Below are the code and all the weights of a small trained network. Each question names an input and a class and asks about switching units off, where a switched-off unit gives its printed mean instead of its output.

import numpy as np


def w(rows, s, z=0):
    codes = np.array(rows[::2]) - 128.0
    scale = np.full(codes.shape[1], s)
    scale[-1] = z or s
    return codes * scale


def f(y):
    return y / 2 * (1 + np.tanh(0.7978845608 * (y + 0.044715 * y**3)))


def log_softmax(a):
    a = a - a.max(-1, keepdims=True)
    return a - np.log(np.exp(a).sum(-1, keepdims=True))


def net(x, mask):
    res = np.array(x, float).reshape(1, 5) / 4 @ E
    y = f(res @ A[0][:, :-1].T + A[0][:, -1])
    res = res + np.where(mask, y, B[0][:, -1]) @ B[0][:, :-1]
    return log_softmax(res[-1] @ U[:, :-1].T + U[:, -1])


A, B = {}, {}
E = w([
[142,109,113,70,187,119,187,221,182,235,62],'x0',
[209,254,74,114,165,76,154,142,225,73,176],'x1',
[231,49,214,93,31,109,195,81,174,96,128],'x2',
[135,107,122,140,134,130,118,137,144,129,140],'x3',
[47,122,196,218,134,13,192,147,124,139,140],'x4',
],0.0092)
A[0] = w([
[45,66,88,167,124,178,100,106,92,180,70,121],'neuron 0',
[135,158,152,158,98,111,52,81,75,52,174,76],'neuron 1',
[99,30,158,119,43,165,140,98,100,167,101,141],'neuron 2',
[182,179,126,108,166,107,173,114,217,124,151,119],'neuron 3',
[155,95,108,99,201,141,185,196,150,194,55,101],'neuron 4',
[99,148,107,213,70,162,79,60,94,53,201,71],'neuron 5',
[71,115,196,190,121,15,227,146,144,128,164,94],'neuron 6',
[37,225,60,177,211,169,32,190,83,161,126,18],'neuron 7',
[132,108,109,93,165,106,188,173,161,201,42,92],'neuron 8',
[102,61,136,135,123,167,105,123,35,146,72,160],'neuron 9',
[172,139,104,43,141,250,52,118,143,115,109,120],'neuron 10',
[96,67,135,116,142,111,94,102,106,117,115,94],'neuron 11',
[82,127,157,226,130,1,197,130,129,151,129,108],'neuron 12',
[189,245,76,174,135,89,169,128,146,92,150,146],'neuron 13',
[215,68,190,82,12,116,224,112,174,100,122,2],'neuron 14',
[171,209,50,83,145,54,134,147,183,50,207,149],'neuron 15',
[107,79,135,103,120,144,134,143,76,135,138,120],'neuron 16',
[171,132,99,38,115,203,100,114,121,132,129,82],'neuron 17',
[212,123,88,97,86,217,119,98,141,140,112,78],'neuron 18',
[131,141,125,84,128,122,162,194,164,202,54,97],'neuron 19',
],0.0083,0.0047)
B[0] = w([
[172,174,206,42,183,73,113,159,131,175,133,214],'neuron 0',
[205,96,114,177,71,176,205,81,69,125,225,207],'neuron 1',
[179,161,208,83,207,58,115,155,151,191,127,213],'neuron 2',
[191,144,183,89,211,124,110,138,150,191,150,199],'neuron 3',
[190,112,129,192,69,175,192,43,32,105,214,199],'neuron 4',
[198,110,114,158,52,212,183,43,22,132,241,228],'neuron 5',
[84,202,35,209,102,149,65,179,168,114,73,233],'neuron 6',
[58,8,63,43,216,11,129,38,194,2,104,253],'neuron 7',
[175,91,121,155,49,183,223,102,44,114,224,194],'neuron 8',
[192,183,204,90,178,96,95,188,170,228,111,213],'neuron 9',
[48,213,92,214,73,195,67,207,129,101,59,220],'neuron 10',
[172,106,139,165,182,129,103,126,135,192,149,153],'neuron 11',
[33,213,66,178,48,232,61,232,179,91,43,230],'neuron 12',
[193,148,218,70,180,117,94,159,140,202,133,228],'neuron 13',
[10,37,57,19,217,15,138,32,178,20,122,228],'neuron 14',
[182,155,236,109,147,49,87,173,139,231,134,251],'neuron 15',
[187,141,163,102,151,121,81,157,167,171,151,160],'neuron 16',
[42,170,59,186,68,166,61,165,149,142,57,186],'neuron 17',
[55,161,66,149,106,161,65,197,127,96,64,188],'neuron 18',
[155,80,124,206,71,156,219,75,57,127,213,185],'neuron 19',
],0.0065,0.013)
U = w([
[190,161,255,90,166,95,89,183,151,233,119,219],'0',
[75,184,56,213,58,200,60,212,151,106,24,160],'1',
[185,98,133,183,51,188,210,62,45,121,228,143],'2',
[81,49,82,41,185,38,122,51,180,14,94,6],'3',
],0.0095,0.0014)

Each question gives the input, the list of numbers given to net, and the class t.
The units are the neurons (one row each of A and B). Each row of codes is followed by its name. A weight is (code - 128) times the scale printed after its matrix; where a second scale follows, it is the last column's (A, B and U).
mask holds one flag per neuron, in row order. A switched-off neuron (its flag False) gives its mean, the last column of its row in B, instead of its output. The means were averaged over made-up inputs and are rounded, as every weight is.
A unit's drop is (log p(t) with every unit on - log p(t) with that unit switched off) / (log p(t) with every unit on - log p(t) with every unit switched off).
The circuit of an input: a set's keep is (log p(t) with only the set's units on - log p(t) with every unit switched off) / (log p(t) with every unit on - log p(t) with every unit switched off). Starting from the 12 units with the biggest drops (on a tie, the unit counted first), units are removed one at a time, each time the one whose removal leaves the highest keep (on an exact tie, the one counted first), for as long as the keep stays at least 0.8.
circuit, biggest first: the units of the circuit, biggest drop first
most important unit: the unit with the biggest drop
k most important neurons: the k neurons with the biggest drops, biggest first
drop of u: that unit's drop, to one decimal
input [-6,-4,-5,1,-3], class 2: circuit, biggest first : neuron 5
input [-1,-7,-3,-1,8], class 1: 3 most important neurons : neuron 12; neuron 6; neuron 15
input [8,2,-8,6,5], class 2: 4 most important neurons : neuron 4; neuron 8; neuron 19; neuron 14
input [-3,8,-5,-7,-7], class 0: 2 most important neurons : neuron 15; neuron 13
input [8,6,0,3,-8], class 1: 4 most important neurons : neuron 10; neuron 17; neuron 18; neuron 5
input [2,4,1,-7,6], class 1: 2 most important neurons : neuron 12; neuron 6
input [8,-5,7,3,7], class 2: 4 most important neurons : neuron 8; neuron 4; neuron 19; neuron 7
input [5,1,1,1,5], class 1: 2 most important neurons : neuron 12; neuron 6
input [-8,-3,-5,6,-7], class 2: 3 most important neurons : neuron 5; neuron 1; neuron 12
input [-6,-7,-7,4,-2], class 0: 2 most important neurons : neuron 9; neuron 0
input [-7,3,-5,2,6], class 2: 2 most important neurons : neuron 5; neuron 1
input [5,6,2,-2,-8], class 1: 3 most important neurons : neuron 10; neuron 17; neuron 18
input [-4,-1,-3,7,-3], class 2: drop of neuron 5 : 0.4
input [-2,1,-6,1,3], class 3: most important unit : neuron 7
input [-1,2,4,6,-1], class 3: drop of neuron 14 : 0.2
input [4,2,6,-1,3], class 3: drop of neuron 14 : 1.4
